Here is a tiny trained network, its code and every weight. The questions are about switching its units off for an input and a class, where a switched-off unit gives its printed mean instead of its output.

import numpy as np


def w(rows, s, z=0):
    codes = np.array(rows[::2]) - 128.0
    scale = np.full(codes.shape[1], s)
    scale[-1] = z or s
    return codes * scale


def f(y):
    return np.maximum(y, 0)


def log_softmax(a):
    a = a - a.max(-1, keepdims=True)
    return a - np.log(np.exp(a).sum(-1, keepdims=True))


def net(x, mask):
    res = np.array(x, float).reshape(1, 5) / 4 @ E
    y = f(res @ A[0][:, :-1].T + A[0][:, -1])
    res = res + np.where(mask, y, B[0][:, -1]) @ B[0][:, :-1]
    return log_softmax(res[-1] @ U[:, :-1].T + U[:, -1])


A, B = {}, {}
E = w([
[82,3,180,102,90,146,71,200,56,141,140,162],'x0',
[166,114,189,80,126,129,135,156,80,2,148,182],'x1',
[187,148,100,172,127,92,94,64,89,87,197,96],'x2',
[130,109,123,111,189,114,190,163,80,102,59,83],'x3',
[199,95,46,68,59,131,218,42,218,147,182,160],'x4',
],0.0086)
A[0] = w([
[121,163,132,156,160,130,110,114,107,134,122,125,84],'N0',
[144,199,110,154,162,123,134,88,139,90,122,94,217],'N1',
[122,146,117,138,145,112,121,160,147,194,106,102,120],'N2',
[115,115,133,162,121,137,114,116,116,125,138,152,81],'N3',
[161,127,82,132,138,125,195,87,155,126,144,128,77],'N4',
[138,126,130,119,133,125,162,139,128,170,128,120,79],'N5',
[122,127,138,154,136,133,125,139,121,153,127,144,191],'N6',
[124,170,116,143,115,130,125,102,186,158,131,131,205],'N7',
[121,115,146,104,125,128,107,140,126,129,122,119,162],'N8',
[115,121,143,107,121,127,140,142,115,134,121,141,65],'N9',
[130,143,85,197,113,119,62,66,111,177,191,97,162],'N10',
[120,153,173,168,149,128,67,145,62,85,133,119,211],'N11',
[160,139,76,95,107,122,172,69,173,96,147,107,253],'N12',
[141,136,100,178,180,119,128,110,63,149,113,67,104],'N13',
[152,107,112,112,110,124,155,109,132,67,146,143,198],'N14',
[132,192,105,141,113,128,128,87,225,192,136,132,191],'N15',
[123,131,150,158,150,122,100,164,86,92,139,131,123],'N16',
[107,126,120,84,148,118,139,169,133,100,122,144,122],'N17',
[130,86,142,92,47,132,90,108,151,129,178,163,73],'N18',
[128,105,174,131,91,127,88,162,114,92,166,165,185],'N19',
[159,127,145,105,129,117,136,142,94,11,150,142,116],'N20',
[149,148,105,125,123,120,131,78,141,92,159,118,138],'N21',
],0.013,0.0031)
B[0] = w([
[133,137,130,125,117,117,97,169,110,137,125,91,167],'N0',
[175,124,112,206,156,115,138,171,114,147,170,110,214],'N1',
[64,141,148,136,160,147,135,72,111,87,89,106,186],'N2',
[135,129,139,99,125,122,128,151,121,124,156,133,148],'N3',
[105,126,162,82,114,159,105,69,124,114,137,194,211],'N4',
[132,88,115,136,109,116,104,121,178,114,129,139,150],'N5',
[126,98,103,119,115,108,129,104,116,113,126,61,164],'N6',
[113,140,88,171,192,133,149,114,112,137,109,110,200],'N7',
[161,123,108,129,97,128,152,114,155,95,112,129,164],'N8',
[157,79,121,160,122,120,121,103,134,115,105,119,153],'N9',
[243,148,222,176,120,130,126,175,64,126,171,161,233],'N10',
[78,183,165,24,107,120,82,176,106,146,162,75,250],'N11',
[117,117,153,107,110,136,137,31,88,129,130,211,247],'N12',
[34,220,109,112,195,135,126,131,134,130,139,103,197],'N13',
[104,180,180,118,124,129,96,111,95,140,155,172,190],'N14',
[69,179,104,180,254,124,159,95,124,114,136,101,246],'N15',
[105,125,146,66,106,119,95,142,104,132,144,124,206],'N16',
[187,106,147,173,85,137,102,95,124,132,130,120,172],'N17',
[205,168,108,142,147,108,143,179,126,127,173,184,207],'N18',
[166,115,138,91,117,129,146,105,159,146,158,206,214],'N19',
[89,116,210,166,141,155,119,67,51,133,84,87,213],'N20',
[152,84,163,127,111,140,161,117,96,117,90,166,189],'N21',
],0.015,0.014)
U = w([
[171,52,129,140,63,121,110,140,182,98,42,89,3],'0',
[111,124,251,8,50,152,38,86,71,100,108,136,148],'1',
[65,166,22,136,197,118,169,95,197,108,86,121,117],'2',
[213,170,163,218,171,137,176,82,94,112,187,224,238],'3',
[211,134,87,42,68,53,115,210,197,164,211,211,53],'4',
[110,217,117,184,205,71,81,221,122,149,140,2,198],'5',
],0.007,0.0015)

Each question gives the input, the list of numbers given to net, and the class t.
The units are the neurons (one row each of A and B). Each row of codes is followed by its name. A weight is (code - 128) times the scale printed after its matrix; where a second scale follows, it is the last column's (A, B and U).
mask holds one flag per neuron, in row order. A switched-off neuron (its flag False) gives its mean, the last column of its row in B, instead of its output. The means were averaged over made-up inputs and are rounded, as every weight is.
A unit's drop is (log p(t) with every unit on - log p(t) with that unit switched off) / (log p(t) with every unit on - log p(t) with every unit switched off).
The circuit of an input: a set's keep is (log p(t) with only the set's units on - log p(t) with every unit switched off) / (log p(t) with every unit on - log p(t) with every unit switched off). Starting from the 12 units with the biggest drops (on a tie, the unit counted first), units are removed one at a time, each time the one whose removal leaves the highest keep (on an exact tie, the one counted first), for as long as the keep stays at least 0.8.
circuit, biggest first: the units of the circuit, biggest drop first
unit that matters most: the unit with the biggest drop
k most important neurons: the k neurons with the biggest drops, biggest first
drop when u is switched off: that unit's drop, to one decimal
input [-7,4,5,-5,-5], class 5: circuit, biggest first -> (N1; N11)
input [-4,0,-6,2,-3], class 5: circuit, biggest first -> (N12)
input [7,4,-7,6,7], class 3: 4 most important neurons -> (N11; N18; N16; N4)
input [6,5,-7,-4,2], class 3: 4 most important neurons -> (N11; N16; N17; N20)
input [-4,3,-7,4,-3], class 1: 4 most important neurons -> (N15; N7; N13; N18)
input [6,-8,-7,8,-1], class 2: 3 most important neurons -> (N10; N2; N11)
input [2,-2,-7,8,6], class 1: 3 most important neurons -> (N15; N1; N18)
input [7,4,-4,-1,2], class 3: 4 most important neurons -> (N11; N18; N20; N17)
input [-5,8,6,4,-6], class 1: 3 most important neurons -> (N20; N15; N16)
input [-1,-6,-8,8,-2], class 2: 2 most important neurons -> (N10; N11)
input [-1,3,7,-2,-1], class 1: 2 most important neurons -> (N15; N11)
input [5,-7,6,5,-5], class 5: 2 most important neurons -> (N13; N12)
input [-4,7,4,6,-8], class 1: 3 most important neurons -> (N20; N15; N16)
input [5,-3,-8,-4,2], class 3: 3 most important neurons -> (N11; N18; N16)
input [-6,3,6,-7,-8], class 5: unit that matters most -> N1
input [1,8,-6,-7,2], class 3: drop when N20 is switched off -> 0.3
input [8,3,-2,-6,5], class 4: drop when N15 is switched off -> 0.1
input [3,8,8,4,2], class 1: drop when N4 is switched off -> 0.0
